Here is a tiny trained network, its code and every weight. The questions are about switching its units off for an input and a class, where a switched-off unit gives its printed mean instead of its output.

import numpy as np


def w(rows, s, z=0):
    codes = np.array(rows[::2]) - 128.0
    scale = np.full(codes.shape[1], s)
    scale[-1] = z or s
    return codes * scale


def norm(h):
    return h / np.sqrt((h * h).mean(-1, keepdims=True) + 1e-5)


def f(y):
    return y / 2 * (1 + np.tanh(0.7978845608 * (y + 0.044715 * y**3)))


def log_softmax(a):
    a = a - a.max(-1, keepdims=True)
    return a - np.log(np.exp(a).sum(-1, keepdims=True))


def net(x, mask):
    res = np.array(x, float).reshape(1, 2) / 4 @ E
    u = 0
    for l in range(4):
        y = f(norm(res) @ A[l][:, :-1].T + A[l][:, -1])
        res = res + np.where(mask[u : u + 8], y, B[l][:, -1]) @ B[l][:, :-1]
        u += 8
    return log_softmax(norm(res)[-1] @ U[:, :-1].T + U[:, -1])


A, B = {}, {}
E = w([
[105,194,96],'x0',
[2,126,179],'x1',
],0.0062)
A[0] = w([
[58,159,113,253],'L0N0',
[124,153,163,47],'L0N1',
[118,251,54,148],'L0N2',
[112,121,107,192],'L0N3',
[198,93,93,232],'L0N4',
[131,113,115,70],'L0N5',
[115,126,123,56],'L0N6',
[133,131,136,95],'L0N7',
],0.015,0.0019)
B[0] = w([
[76,126,74,233],'L0N0',
[97,122,177,127],'L0N1',
[127,248,51,254],'L0N2',
[135,117,87,140],'L0N3',
[175,46,174,237],'L0N4',
[116,111,150,122],'L0N5',
[101,128,155,123],'L0N6',
[122,130,148,124],'L0N7',
],0.018,0.0071)
A[1] = w([
[209,9,187,7],'L1N0',
[89,68,86,225],'L1N1',
[97,130,149,87],'L1N2',
[211,83,22,210],'L1N3',
[134,114,143,51],'L1N4',
[181,95,166,169],'L1N5',
[160,234,93,54],'L1N6',
[150,212,109,123],'L1N7',
],0.013,0.0016)
B[1] = w([
[198,1,149,254],'L1N0',
[96,78,122,187],'L1N1',
[119,129,99,131],'L1N2',
[39,96,194,210],'L1N3',
[131,138,154,123],'L1N4',
[148,123,103,180],'L1N5',
[167,116,205,208],'L1N6',
[166,119,179,183],'L1N7',
],0.021,0.0076)
A[2] = w([
[113,181,116,42],'L2N0',
[94,164,140,111],'L2N1',
[104,193,133,146],'L2N2',
[171,170,47,145],'L2N3',
[86,113,178,67],'L2N4',
[251,187,130,250],'L2N5',
[116,144,127,124],'L2N6',
[93,178,200,157],'L2N7',
],0.016,0.0015)
B[2] = w([
[216,130,130,186],'L2N0',
[129,116,123,183],'L2N1',
[236,118,142,224],'L2N2',
[182,135,100,170],'L2N3',
[93,139,95,172],'L2N4',
[2,21,142,253],'L2N5',
[129,124,128,139],'L2N6',
[168,178,157,205],'L2N7',
],0.02,0.004)
A[3] = w([
[72,200,139,219],'L3N0',
[97,178,126,34],'L3N1',
[83,46,28,69],'L3N2',
[45,166,244,3],'L3N3',
[89,221,132,167],'L3N4',
[217,62,167,140],'L3N5',
[17,86,133,46],'L3N6',
[95,133,141,78],'L3N7',
],0.011,0.0013)
B[3] = w([
[195,122,122,149],'L3N0',
[167,83,130,122],'L3N1',
[28,144,96,243],'L3N2',
[90,243,212,171],'L3N3',
[209,99,119,144],'L3N4',
[70,86,118,254],'L3N5',
[170,178,1,225],'L3N6',
[111,161,124,130],'L3N7',
],0.018,0.0057)
U = w([
[96,179,146,1],'0',
[110,201,251,138],'1',
[110,38,166,169],'2',
[225,239,115,146],'3',
[60,166,40,180],'4',
],0.018,0.0082)

Each question gives the input, the list of numbers given to net, and the class t.
The units are the neurons (one row each of A and B). Each row of codes is followed by its name. A weight is (code - 128) times the scale printed after its matrix; where a second scale follows, it is the last column's (A, B and U).
mask holds one flag per neuron, layer by layer. A switched-off neuron (its flag False) gives its mean, the last column of its row in B, instead of its output. The means were averaged over made-up inputs and are rounded, as every weight is.
A unit's drop is (log p(t) with every unit on - log p(t) with that unit switched off) / (log p(t) with every unit on - log p(t) with every unit switched off).
unit that matters most: the unit with the biggest drop
k most important neurons: the k neurons with the biggest drops, biggest first
drop when u is switched off: that unit's drop, to one decimal
input [4,-7], class 1: 3 most important neurons => (L0N2; L1N3; L1N0)
input [3,1], class 3: 2 most important neurons => (L1N0; L0N0)
input [8,7], class 3: unit that matters most => L0N0
input [6,-3], class 1: 3 most important neurons => (L1N6; L2N5; L1N0)
input [8,-4], class 1: 2 most important neurons => (L1N6; L2N5)
input [5,-8], class 1: 2 most important neurons => (L0N2; L1N3)
input [-4,2], class 4: 2 most important neurons => (L0N2; L0N4)
input [5,-2], class 1: 4 most important neurons => (L1N6; L1N7; L2N5; L1N0)
input [7,3], class 3: 2 most important neurons => (L1N0; L0N0)
input [-1,2], class 4: drop when L0N2 is switched off => 1.7
input [5,5], class 3: drop when L0N0 is switched off => 0.6
input [2,2], class 3: drop when L0N0 is switched off => 0.6
